[  60 -187   14 -482  -84 -129  187  106   39   42 -150 -323 -349  255
 -445   81  280   38 -262 -179 -605  -84   94  182 -107  381  177  206
  520 -470   22 -348  -19  -29  -71   61] => 4
[ 324   61   74 -361  -10 -414 -199  216  218 -180  199  308  123  376
  274  399  291 -120 -801    4   -6   43 -549   85  762 -245 -106 -329
  324  136 -133  193 -433  227 -146  112] => 3
[ -42 -119  106 -160  -80 -336 -117 -119  163  -28   17 -337  526 -112
  -19   90  -86  -66 -180  214 -136  -21  173  139  123  273  248  159
   56 -290  -80   66  -18  254  -36 -405] => 7
[-138  297 -437  295   87  377   40   53  -34  152 -428  420 -459   62
 -195  -97  -27 -244  299  -34  127   48  -16 -156  143 -161 -224 -144
   89 -145    2 -121  161   51  205   77] => 1
[-118 -182   81  205 -346 -496  -87  156  -71  152 -291 -326  571  -80
   56  -44   97 -262 -142  -53   14   57   97   80 -334  183 -168  165
  -87  214   78  142  386 -206 -145 -418] => 1
[  94  138  -58  -12   96  201 -460  111 -154  -49  234  -26   79  119
  -99 -298 -172 -210 -106   65   68  116  249  160   78  397   36   32
  -13 -290 -114 -121 -116 -210   -2  182] => 7
[ 138 -158   62   96  -37   11 -212  143  253 -132   95  177  106  -88
  390  -94 -229   56 -223   90    8  -42   96   41  184   76  169  -32
 -121  123   19  280  163   -2  -80  114] => 6
[  -9   77 -190  197  -19  282  164 -178   25  133 -145   68 -325   20
 -429  -94 -174  127  237  161 -104   99  153 -108 -109  -73  127  120
 -358   41  -76 -183   70 -164  146  100] => 1
[-153 -320  -61  291  -64 -147   25  230 -137  181 -244  -85  437 -435
  141 -164 -102  177  386  205  180   69  207 -150 -431  -44  -52  110
 -366  512   59  453  693 -294  196   51] => 0
[  85  332 -177  135 -251  366  -57   21  146  -53  -64   42  -92  -66
  163    5 -375 -305 -118  174  -11  221   76   52  329   72  -15   21
   40 -311  -52  120  184   86   44 -162] => 1
[-394  257  -11  151  268  278 -305 -137 -127 -102  215 -131  140   93
  -74  -31 -356 -167  365  294  191  188  364  163  314  340  -41  281
  -68 -268 -146 -164  -76   77  327  -61] => 11
[  40 -232 -113  310 -239  -52 -307  231  271   33  279  267  -25 -140
  260  303   38  157 -272  -17  576  183  -19  289  123  -42   -7  361
  -46  319   -1 -221  688 -289 -136 -439] => 3
[ 163   80  146   87 -377 -269  -46  227  108 -261  246   10  517 -142
  718  265 -199 -118 -131 -272  -13  -42 -134   27  268 -243  179 -157
 -378  413  -66  466  323  -25 -263  -71] => 2
[  98   92   53  138  -49  121 -365  -11  192 -346  247  196 -259   85
   36  136 -117 -498  -72  -84  260  -15  112   86  330  312  201    8
 -118 -172 -142  -80  183  123    6   -6] => 6
[  75  -29   46   97 -313   35 -213   39   -9 -108  114  272 -165 -363
  269  316  -80 -377  -46 -107  723   50  -62   89   29  192  198   34
 -113  -83 -160 -118  393 -128  -94 -276] => 10
[  23  160  -28  -19  335  275 -223   60 -264  -36 -123   13 -383 -169
 -220 -155   58  257  429  130  352 -160  101  -91 -254  -89 -157 -270
  173 -131 -151  243 -256  -24  173  402] => 2
[ -68 -329  128  -44  288   -9 -435  104 -268 -303  692  143  162   34
  375  167  115   26   49   16  496 -105   -1   21  159  178   17  134
 -198  433 -103  188  116 -196    0  545] => 0
[  48  -98  201 -248 -313 -124  -14  -57 -316 -116   32 -343  601 -236
  565   67   20 -408  186  -28  243  -28 -226  -49   56  157   65 -268
  -67  170   52  737  -37   98  149   91] => 1
[ 195 -328  -51  -76   51  208  131  -58   74   93   20  -77 -333  -13
  -41  220  149  173   96 -256 -150 -101  101  164 -340   13  -44  149
  131   72  -35 -405  275 -324 -256   28] => 0
[  81    7 -147  -33   89 -130 -261   53 -101   61  -82  175 -277  -81
  -28  -39  -83 -209  -73   68  195   43   -5   34  -71   48   71  267
  -49 -139 -216 -521  170 -137 -290  -83] => 9
[ -49 -139  -23  -59  244   46  -55  -37 -107 -152  248   66   44   81
  215  147   98 -149  326   -7  457 -282  -54   46   48  -75   59    3
   82  158  -63  104   16  -22   14  179] => 7
[-140  407  -55  298  -28  383 -159  169  195  -71  181  -23 -243 -322
 -182 -292 -273  131  288  149  220  160  326   77   25  103  269  333
 -284 -238  -20 -315  219   67   39 -375] => 2
[-222  -60 -126  109  435 -160 -139  126  -55  228 -188   72   17 -141
 -398 -453  213  426  348  175 -155  121  204  -62 -367    3  -39  111
  -77   27  147 -252  -23  -33   77  -53] => 7
[ -16  180  -88  226 -132  239  174  152  -52  190   12  321  102  174
   96  123  266  378   11 -109   65  203 -263  -27  -49 -362 -228 -293
 -199  467   85    3  -34 -307  313  -21] => 3
[ 108    5  -62   24   31  -67  104  282  135 -138  133  -26  196 -121
   96   78 -116   96 -138  -70 -191  -77   89   25  241   -7   15  153
  108  -56   -1   97  200  -76 -277 -233] => 4
[ -87 -100  -53   70  404   -5  181 -120 -157  188 -319  184 -511 -124
 -537 -130  382  379  406 -190  -55  -68  -40 -195 -493  -87 -129  -48
  171 -195  161 -505 -179   53   52  -21] => 11
[ 183 -183  114    3 -151  369  236  216  -14  -47  386   83   16 -187
   21  455  408  826  243 -464  471 -205   24  107 -309 -414   52 -209
 -327  869    7  326   43 -673    3   29] => 7
[ 176 -171   83  125  -51   14 -104 -105    6 -213  166  -38  231  -23
  112   -2 -240 -472  -19   83  136   62  108   18   15  294  -31  -40
 -346  160  -85  121  271 -201  -59  -52] => 7
[ -74  145 -306  286  343  285  118  -90  306   62   24  246 -303  197
 -415   36 -264  194  291  181  -27  -85  149   -1  220 -218  163  211
   78 -118 -101 -221  191   26  266    2] => 3
[-154  -60 -224  244  271  554  205   38 -187  127 -260  284 -431  412
 -474 -160  149  140  431   27 -277  114  197 -171  -27 -116 -393 -128
  -95  194  163 -261   -4 -151  514  459] => 10
[ 153 -123  179  -86 -243  278  222 -165   -2 -109  154   -7  -45   81
  184  -54 -126 -343   10  -69   24  139   35  -21  138  -82  -38  -57
 -156  151  199   -7  -93  105  181   61] => 1
[  16  201 -188 -104  438   29 -154  180 -129 -124  121  -51  -25  -87
 -308 -151  135  209  451   69   57 -136   35    6    4  132  186  -99
  -68  -70 -186  174 -160 -159  -87  237] => 5
[ -36   31 -249  466 -154  -66  142  -92   85   39 -256 -209  412 -172
 -138 -235 -432 -173  348  312   76  139  150 -145 -160   43   69  224
 -375  134  -23  428  633 -157  248 -360] => 9
[  26  -83 -110 -104  160  305  337 -104  -15 -122 -286  -78 -294  367
   15 -171 -225 -117   89  -37 -698 -204  283  -50  -49  140 -127  -90
  181 -262   56  115 -104  -19  -12  524] => 8
[ 134  -51  223 -223 -270  180   49  154  116  -56  420   81 -273 -428
  222  326  124   61  151 -304  677    2 -111  125   90 -131  235  -60
   15  155 -101 -120  160  -84 -183 -215] => 6
[ 121  151  414 -443 -481  559   69 -227 -138 -238  842 -119 -223  543
  133  533  347  -71 -281 -190   52  288  -34  370  279  138   43 -259
 -101   16  -76 -245 -626 -132  310  312] => 3
[-261  372 -374   94  299  -80 -218  210   46   77  -31  -23 -158   33
 -350 -250  -15  189  166   68 -239  136  286   68 -146  -52   43  307
   15 -193 -119 -216  202   -9  -97  122] => 8
[  25  118  156  -79  -60  133  119 -109   15 -207  154   28 -257 -442
  143  173    0 -592  572  -15  226  -19    5 -156  134   72  378   27
 -168 -208  -97 -136  164  372  -65 -241] => 11
[-138  113 -217  142   -9 -208   50  311  -96    9 -209 -513  -59   46
 -588 -303 -293 -224  223  252 -158  171  369   80 -340  506  122  638
  -38 -277 -268 -172  626 -480   27  -60] => 5
[-167  -37  -25  194 -161 -153  240  132 -149  141 -439 -141  149  -57
 -138 -356  297  -68  373  -39 -475  -14  236 -204 -294 -159 -157 -117
 -222  136  218   26   30  133  211 -126] => 1
[   8 -302  173  -35   40 -452  370  236   51    4 -276 -125  588   87
  -38  123  215    1  105   58 -406 -202  -51 -276   65 -113   45   63
   71   13  138  -30  164  356  -59 -328] => 8
[-149   93 -442  434  257  419 -150 -190  125  270 -174  400 -266  300
 -530 -302  -15  100   11  109 -258  265  257   64   -9  -11 -335   40
 -275  175   74 -464    0 -264  230  -63] => 2
[ 102 -202  292 -298 -431   70  158 -266  -84  -91  -63  111  172   -6
  536  156 -172 -824 -172   62 -254   55 -126 -189  604  153  112 -239
  144 -253  200  359 -212  553  116   33] => 2
[ -16  117 -286  207  154   86 -232  248  -21  209   -3   84  -55 -231
 -325 -266  102  519  223   52  176  116  217  -61 -320 -190   64   97
 -242  204 -103   73  185 -279   -3  205] => 9
[-188 -178  316 -142   47 -183   35  100 -450   23 -152 -411  662 -313
   -1 -568 -105 -134  242  122 -196   39  334 -261 -247  198 -111   31
  -68 -152  343  242 -179  343  162    6] => 10
[  98  -32   -2 -195 -293   11  212  405  -24  -17 -574 -306  -76 -277
 -183 -285  -58 -180   81   66 -123  -88  362 -107 -102  216  150    0
  132 -208   38  634   66  -21   27  172] => 11
[-172  300 -135 -272   45  299  -90 -380 -100  188  103 -115    6  -68
    0 -193  -41 -114  356  -80 -230   83   83   43  125   45  180 -280
   61 -143 -116  279 -472  134  252  224] => 11
[-123 -197 -294  237  308  -10   75 -148   16  168   -4  115  -54  174
 -372  -87  156  348  242  109  179   37   27   13 -273 -268 -182  105
 -164  488   26   -2  107 -293  206  187] => 5
[-220  -71 -225  262  145 -116 -455   68  217  109 -129 -184  268  187
  -39  -35 -151  -49  -82  258  313   56  185  273    1  212 -110  472
  170   50  -65   -9  428  -86  -91 -248] => 7
[ -23  -76  -46 -158  106  473   50 -172  121   73   53   63 -424   28
 -199  352 -134   16   60   75  115  -20  166  202  149  221   68  281
  364 -366 -122 -503   64  -85  -22 -241] => 1
[-177  267   14  -20   78  -54 -364  274 -121   22   99  183 -337   -6
  -67  131  317 -176  -61 -117  336  100  -57   88   38    6 -150   20
  301 -229  -85 -411    0  117  -65   11] => 7
[ 228 -134  143  -88  218   61   44  320 -150 -333  654  127 -168    3
  228  233  287  300  185 -297  101 -246  -18  -47 -108 -321   48  -59
 -290  605 -210   -9   44 -400 -180  543] => 2
[  22 -178  -81  232 -221 -462  125  568   62  149 -792 -253  260  -80
 -166 -295   55   80 -198  160 -323  -37  166  -30 -408   20 -242  226
  148   65  240  242  534 -177 -173 -360] => 2
[ 156  212  222  195  236  792  -31   26   45 -370  801  248 -284 -257
   -4  401 -183  449  324  -61  568   62   35   67  317  -87   53  -78
 -450  297 -186 -296  -34 -252  309  -58] => 11
[-211  -22 -116   60  145   98  193   84 -144   12 -163 -147  132  266
 -282 -343  -71 -163  180  128 -243   73  219  -20   35  263 -272  129
   72 -159  137 -161   26  -90  193 -116] => 6
[ -85  128 -145  -96  -97  336  -69   60 -204  192 -272   40 -177   75
   63 -303   62 -232  -27  162 -131   98   72   17  -26  154  -92  -56
  -51  -40   -6 -104 -251 -111  163  241] => 1
[ 118    6   -9  -16   27 -168  110  117  -51   94  128  126 -139  126
 -347  275  447  446  -96 -216   81   44 -363   71 -154 -263  -38 -136
  -62  320   30 -228 -102 -340   10   53] => 7
[-218   78 -326  446   73 -257   -4  159  111  117 -196  278  -34  168
 -131    0  166  183    4  109  116  -54  109   27 -206 -441 -198  164
 -106  281   27  -81  319 -119  -50 -142] => 3
[  -4 -244 -138  -23   41 -124 -123  -20  -24  128 -247  -79   54  125
 -347   62   80   51  -47   70  147  -30   47  108  -58  236  -25  170
  210  -22   24  176   91 -230   -1  -15] => 0
[  20  -35   53  464  163  -20 -235  241   33 -262  174   76  307 -562
  113  -53 -117  192  464  237  768  -84  159 -153 -116  -71  119   21
 -573  352  -38  419  457   14   37 -113] => 3
[-128 -228  254  -68 -256 -202 -159 -204 -222   -7  -23 -560  899  -28
  345 -200  -15 -438   20  130  -56   53  255   26 -127  352  -87  -89
 -149  -42  103  420 -114  302  141  -36] => 11
[-218   43  -62 -111   79  293  139 -235   74  194 -319  -67 -397  -64
 -276 -122 -248 -536  329  299 -405  144  318 -125   93  202  164  334
  182 -580  -53 -587  175  494  301  -83] => 0
[ 238   24  -50 -451 -352  208   74  143  176   68 -378  125 -459   39
  139   90   92 -290 -429 -215 -390 -148   36   26  228  114  238  -92
  404 -311  -69  118 -223   83 -313  116] => 2
[-325  219 -125  216   90  190   75  180 -264  142 -358   71 -470 -356
 -235 -504  105   -4  510  -62   30  209  257 -150 -431  126 -161   62
 -166 -320  189 -474  130   89   73   10] => 3
[-104  131 -395  213  -26 -123   75   28  -33  192 -217  242 -124  161
 -142 -353  192 -302  234   19 -366  238   96   -2 -358 -214  -67   96
 -233  151  167 -312  321 -172  -96 -160] => 10
[ 257  -96   87  189   70 -285 -457  217  -38 -187  550   42   74 -112
  -63  291   65  391 -247 -139  507    2 -162  186 -228   -2   65   64
 -390  539 -220   45  385 -597 -263  177] => 3
[-249 -142 -228   29   37 -423  324 -156  257  363 -423  -55  193  172
 -552 -176  132  -21  -33  354 -477   13   43  -24  -19 -178    5  248
  362 -113  257   16   59  245  184 -496] => 2
[-249   81 -121  356  322   86 -221 -127 -215   54    7   52  110 -154
 -276 -328 -152   -8  534  232  241   21  255  -99 -198   65  -65   23
 -437  234  -81   86   31 -208  267   72] => 6
[  87  142   15   37   46  232  -21  117 -167 -143  100  -86 -112 -109
 -175  -25 -224 -487  336  137  168  104   74    9   51  281   73   99
 -196  -45 -176 -162  282 -227  165  -14] => 5
[-166  -84 -139   72  319  -98 -119  -81  -55   31 -385  -12  -80  -82
  -75  -68 -167 -282  337  220   79 -124   71  -92  -75  162   36  218
   42 -234 -164 -366  272  223   66 -102] => 10
[ -89  -99   16   65 -214  301   44 -157  -34  -14  288  185  -32  241
  262  378    5  -19  -75   74  505  201 -204   42  353 -155 -187  114
   35  243   13 -104  116   33  336 -137] => 3
[ 163  -14  291  244 -108  404  107  244  -19 -522  674  112   18  -42
  369  121   45 -143  405 -133  256 -112   71 -122  174 -150   99 -138
 -612  676   21  239  297 -142  249   93] => 11
[ -20   81 -160 -102 -125  167 -151 -184  -11   80 -220   32  -51  176
   10  -30 -199 -586  -98   43   88  187   75  123  222  313  -75   32
  315 -445   -1   12  -12   99   36  -56] => 0
[-393  247 -541  109  417   -6  -24  176 -157  279 -569 -272 -358  173
 -681 -622   46   10  511  447 -498  -67  400   18 -637  297  133  511
  166 -418  -69 -225  246 -252    3  247] => 10
[-241  -92  -33 -149  -43   42  303 -394 -452  358 -460  -73  153   91
 -283 -569   92 -327  397  -19 -369  253   79 -186 -191  157 -255 -248
  -53  -81  327   40 -531   12  420   17] => 9
[ 309 -168  120 -241  165   88  -42 -152 -103 -151  365 -112  139  127
  117  244  -74  -73   86   -9  297  -42 -393   13  235  126   57 -113
   49  218 -232  136  -96 -203   39  163] => 5
[ -40  271  255 -442 -183    8  146   14 -269  162 -303 -249  -34 -119
 -101 -461   87 -314  201   -6 -634  134  178 -180 -210 -109   28 -234
   45 -258  133 -134 -458  424  160  -53] => 8
[ -82 -179 -185  235  141  378  316  267  -84  131  -39  -34  -47   82
 -250  -83  209  701  329   71 -173  -14  202   72 -402  -78 -154  179
 -194  498  187   33  216 -679  229  154] => 1
